Each row has a class, written after it.
-22  3  -6  -23  -3  10  4  0  -12  5  -3  9  -13  -11  3  3  -1  19  15  -11  0  6  -13  -4  -7  1  -12  15  -12  1  9  -2  0  0  4  2  8  9  0  -3  9  -3  0  -2  -7  -8  -1  -2  -3  -10  5  -21  2  -10 : Pov
-30  8  -4  3  6  -4  13  -6  -7  0  -7  13  -14  -7  5  0  4  16  12  -7  -6  9  -8  -9  -4  10  -3  18  -17  2  15  -16  -6  -6  -11  2  23  7  4  0  9  7  1  -13  5  -3  -1  0  2  -1  -6  -3  -1  -12 : fol
-30  5  -5  -15  0  1  18  -14  -11  5  -4  12  -14  -9  3  -4  0  26  15  -5  -5  11  -14  -6  -3  8  -10  19  -19  8  8  -15  -6  -3  -7  0  26  12  -6  3  14  6  -3  -9  0  -3  -3  1  4  6  1  -12  -2  -10 : Bagef
-32  -1  -6  -13  4  5  16  -4  -21  6  -11  3  -14  -9  5  -4  -11  25  3  -12  -9  13  -11  -13  -8  4  -10  15  -20  10  -1  -8  -7  -1  1  1  8  13  -8  -3  10  2  3  -1  -6  -9  3  -2  2  -8  0  -23  3  -13 : Pov
-24  7  -7  -6  1  -2  13  -7  -7  3  -6  8  -11  -4  5  0  -1  19  9  -5  -1  7  -8  -6  0  8  -3  15  -10  7  8  -16  -5  -3  -7  2  20  8  0  4  11  4  2  -10  2  -1  -2  1  5  3  -1  -9  0  -8 : fol
-29  6  -2  5  7  -9  18  -14  -9  4  -8  8  -16  -6  2  -7  2  20  8  -3  -13  13  -7  -11  -1  10  -5  18  -22  5  12  -17  -9  -8  -15  4  23  5  -7  2  10  13  0  -16  11  -3  0  1  4  1  -8  -2  0  -15 : fol
-31  0  -6  -3  9  -1  15  -13  -20  9  -9  5  -16  -10  2  -9  -4  22  10  -9  -18  14  -11  -16  -7  4  -15  19  -22  5  8  -8  -9  -3  -6  4  9  8  -12  -3  8  10  1  -8  1  -7  4  -4  2  -9  -5  -15  3  -19 : Pov
-34  4  -6  4  9  -7  14  -7  -17  7  -13  6  -16  -8  5  -2  -4  23  7  -8  -11  14  -10  -14  -7  7  -12  16  -23  5  8  -13  -8  -6  -8  2  13  9  -2  -5  9  10  4  -10  2  -6  1  0  3  -12  -7  -14  1  -17 : Bagef
-26  5  -6  -7  3  -3  16  -11  -7  0  -5  9  -11  -6  6  -3  0  20  13  -5  -4  13  -8  -6  -2  10  -3  14  -17  7  11  -17  -7  -3  -11  3  22  9  -3  3  10  6  -1  -13  2  -1  -1  2  2  6  0  -8  -5  -10 : Bagef
-27  5  -5  1  7  -6  12  -6  -7  6  -9  10  -14  -7  3  -1  2  16  13  -5  -9  9  -9  -10  -4  9  -6  18  -17  2  15  -12  -6  -6  -10  2  18  5  -1  0  7  7  2  -13  6  -1  0  -2  2  -4  -6  -5  1  -16 : fol
-29  -1  -4  -12  5  4  13  -8  -19  8  -9  5  -14  -11  4  -4  -4  23  12  -13  -11  12  -11  -13  -10  4  -14  16  -19  6  6  -5  -4  -2  0  4  8  9  -7  -2  10  4  2  -5  -3  -10  3  -5  0  -12  -1  -22  3  -15 : Pov
-28  4  -5  2  9  -7  17  -12  -8  4  -5  9  -14  -6  3  -3  1  19  9  -4  -8  10  -7  -8  -2  10  -5  17  -19  4  12  -18  -9  -6  -13  2  20  6  -3  2  9  9  1  -15  6  -7  -1  0  4  0  -6  -1  0  -12 : fol
-30  1  -5  -15  1  5  13  -7  -19  7  -8  7  -11  -10  5  -2  -6  25  11  -11  -6  11  -12  -10  -8  3  -10  15  -18  9  5  -8  -4  -1  0  1  10  13  -7  -1  11  2  1  -3  -6  -10  1  0  1  -7  -1  -23  4  -12 : Pov
-36  0  -8  -17  4  4  15  -13  -21  9  -7  10  -20  -15  2  -8  -1  28  16  -10  -14  14  -14  -14  -11  3  -17  22  -25  6  10  -6  -5  -3  -4  4  12  11  -10  -3  12  9  -1  -5  -1  -8  3  -3  0  -9  -1  -22  4  -17 : Pov
-26  8  -4  -4  2  -4  14  -1  -6  1  -9  4  -6  -3  8  4  -3  19  3  -3  4  7  -8  -3  2  9  3  11  -10  11  5  -19  -3  -4  -5  -2  21  12  5  3  11  -1  0  -11  -1  -3  -3  2  5  4  2  -9  4  -5 : Bagef
-31  5  -6  -4  6  -9  10  -2  -14  7  -7  10  -16  -9  6  0  -1  21  11  -7  -8  11  -11  -11  -7  7  -10  19  -20  3  12  -8  -3  -6  -5  1  12  8  -2  -4  11  4  3  -11  0  -6  1  -1  -4  -11  -4  -13  1  -17 : Pov
-29  7  -8  5  8  -8  19  -11  -7  3  -7  10  -15  -5  4  -3  3  18  11  -2  -9  11  -7  -8  0  12  -3  18  -19  4  14  -22  -8  -7  -12  3  24  7  -2  0  10  10  2  -15  8  -2  -4  0  5  1  -7  -2  0  -13 : Bagef
-19  7  -6  2  5  -7  11  -7  -2  1  -6  9  -10  -3  5  0  5  11  9  0  -4  7  -6  -5  1  9  -2  13  -14  1  14  -14  -5  -6  -13  2  20  2  2  2  9  7  0  -14  10  1  -2  0  4  2  -4  2  -2  -11 : fol
-18  8  -4  -4  2  -3  7  -5  0  0  -1  13  -10  -5  2  1  7  14  14  -1  0  5  -6  -2  0  7  -2  15  -11  -1  19  -13  -2  -4  -10  2  24  5  3  4  6  6  -4  -12  6  2  -4  0  3  5  -2  1  -1  -7 : fol
-26  -1  -4  -7  5  2  12  -8  -20  8  -8  2  -10  -9  3  -4  -6  21  5  -10  -10  12  -7  -11  -9  3  -10  14  -16  7  0  -4  -6  -4  -1  1  5  9  -8  -2  9  5  1  -5  -4  -7  4  -4  1  -8  -1  -18  4  -12 : Pov
-24  7  -5  2  3  -5  10  -3  -4  2  -7  9  -11  -5  4  3  2  17  10  -3  -2  7  -6  -6  -1  12  1  13  -14  4  13  -16  -6  -4  -6  1  23  6  4  1  9  7  2  -13  3  -2  -3  3  4  0  -2  -7  -1  -7 : fol
